Below are the code and all the weights of a small trained network. Each question names an input and a class and asks about switching units off, where a switched-off unit gives its printed mean instead of its output.

import numpy as np


def w(rows, s, z=0):
    codes = np.array(rows[::2]) - 128.0
    scale = np.full(codes.shape[1], s)
    scale[-1] = z or s
    return codes * scale


def norm(h):
    return h / np.sqrt((h * h).mean(-1, keepdims=True) + 1e-5)


def f(y):
    return np.maximum(y, 0)


def log_softmax(a):
    a = a - a.max(-1, keepdims=True)
    return a - np.log(np.exp(a).sum(-1, keepdims=True))


def net(x, mask):
    res = np.array(x, float).reshape(1, 6) / 4 @ E
    u = 0
    for l in range(2):
        y = f(norm(res) @ A[l][:, :-1].T + A[l][:, -1])
        res = res + np.where(mask[u : u + 10], y, B[l][:, -1]) @ B[l][:, :-1]
        u += 10
    return log_softmax(norm(res)[-1] @ U[:, :-1].T + U[:, -1])


A, B = {}, {}
E = w([
[127,126,127,129],'x0',
[128,128,128,129],'x1',
[166,62,103,210],'x2',
[126,126,131,131],'x3',
[2,87,120,202],'x4',
[76,218,113,152],'x5',
],0.0046)
A[0] = w([
[133,135,136,73,77],'0.n1',
[52,13,158,100,120],'0.n2',
[194,90,112,113,53],'0.n3',
[158,15,97,145,186],'0.n4',
[186,169,88,254,110],'0.n5',
[192,183,80,183,19],'0.n6',
[134,218,130,195,174],'0.n7',
[193,216,71,199,1],'0.n8',
[137,192,179,67,27],'0.n9',
[91,198,97,162,188],'0.n10',
],0.0074,0.0052)
B[0] = w([
[136,143,185,117,145],'0.n1',
[166,119,121,42,212],'0.n2',
[149,180,105,167,163],'0.n3',
[176,192,139,127,255],'0.n4',
[162,79,100,72,186],'0.n5',
[175,64,78,48,143],'0.n6',
[178,118,54,144,201],'0.n7',
[104,10,73,37,147],'0.n8',
[187,147,112,188,161],'0.n9',
[119,149,134,160,212],'0.n10',
],0.011,0.0053)
A[1] = w([
[53,2,91,176,97],'1.n1',
[74,64,83,183,1],'1.n2',
[98,88,151,60,72],'1.n3',
[201,110,213,68,176],'1.n4',
[199,36,127,151,174],'1.n5',
[176,69,108,72,143],'1.n6',
[49,141,83,180,96],'1.n7',
[70,100,181,53,112],'1.n8',
[185,187,149,143,213],'1.n9',
[55,155,99,191,71],'1.n10',
],0.0079,0.0042)
B[1] = w([
[235,214,126,119,142],'1.n1',
[183,194,42,254,134],'1.n2',
[192,80,51,83,142],'1.n3',
[13,94,101,127,249],'1.n4',
[82,207,150,139,209],'1.n5',
[70,134,189,188,217],'1.n6',
[99,112,243,111,152],'1.n7',
[203,69,61,154,147],'1.n8',
[95,72,136,168,255],'1.n9',
[95,107,215,85,148],'1.n10',
],0.0069,0.007)
U = w([
[24,132,236,148,11],'0',
[226,231,101,212,112],'1',
[173,44,42,5,254],'2',
],0.011,0.0026)

Each question gives the input, the list of numbers given to net, and the class t.
The units are the neurons (one row each of A and B). Each row of codes is followed by its name. A weight is (code - 128) times the scale printed after its matrix; where a second scale follows, it is the last column's (A, B and U).
mask holds one flag per neuron, layer by layer. A switched-off neuron (its flag False) gives its mean, the last column of its row in B, instead of its output. The means were averaged over made-up inputs and are rounded, as every weight is.
A unit's drop is (log p(t) with every unit on - log p(t) with that unit switched off) / (log p(t) with every unit on - log p(t) with every unit switched off).
The circuit of an input: a set's keep is (log p(t) with only the set's units on - log p(t) with every unit switched off) / (log p(t) with every unit on - log p(t) with every unit switched off). Starting from the 12 units with the biggest drops (on a tie, the unit counted first), units are removed one at a time, each time the one whose removal leaves the highest keep (on an exact tie, the one counted first), for as long as the keep stays at least 0.8.
circuit, biggest first: the units of the circuit, biggest drop first
k most important neurons of layer l: the k neurons of layer l with the biggest drops, biggest first
drop of u: that unit's drop, to one decimal
input [-3,-1,7,-7,1,-7], class 0: circuit, biggest first => (1.n5)
input [-7,4,0,1,0,-3], class 0: 3 most important neurons of layer 0 => (0.n7 0.n2 0.n9)
input [5,-7,2,2,5,8], class 1: 2 most important neurons of layer 0 => (0.n7 0.n4)
input [-6,3,8,-1,3,-3], class 0: circuit, biggest first => (0.n7 1.n5)
input [0,-5,0,-8,-8,-1], class 0: 3 most important neurons of layer 0 => (0.n7 0.n4 0.n10)
input [2,5,2,-1,-7,2], class 2: 2 most important neurons of layer 0 => (0.n8 0.n6)
input [2,-4,1,1,-1,-8], class 1: 4 most important neurons of layer 0 => (0.n4 0.n3 0.n8 0.n5)
input [4,8,6,4,0,-7], class 1: 2 most important neurons of layer 0 => (0.n4 0.n3)
input [-3,-4,4,-5,-6,-7], class 1: 2 most important neurons of layer 0 => (0.n3 0.n4)
input [-5,-4,4,-7,-5,1], class 2: 2 most important neurons of layer 0 => (0.n8 0.n6)
input [8,-8,2,5,2,-8], class 0: 2 most important neurons of layer 1 => (1.n4 1.n6)
input [1,-5,0,0,-3,-3], class 0: 2 most important neurons of layer 1 => (1.n9 1.n4)
input [3,-1,-4,-7,7,-2], class 2: drop of 0.n2 => 0.6
input [7,-5,-5,-7,-2,-5], class 0: drop of 1.n1 => 0.0
input [-1,4,8,-5,-2,-7], class 1: circuit, biggest first => (0.n4)
input [3,5,4,6,-7,8], class 2: drop of 0.n8 => 0.1
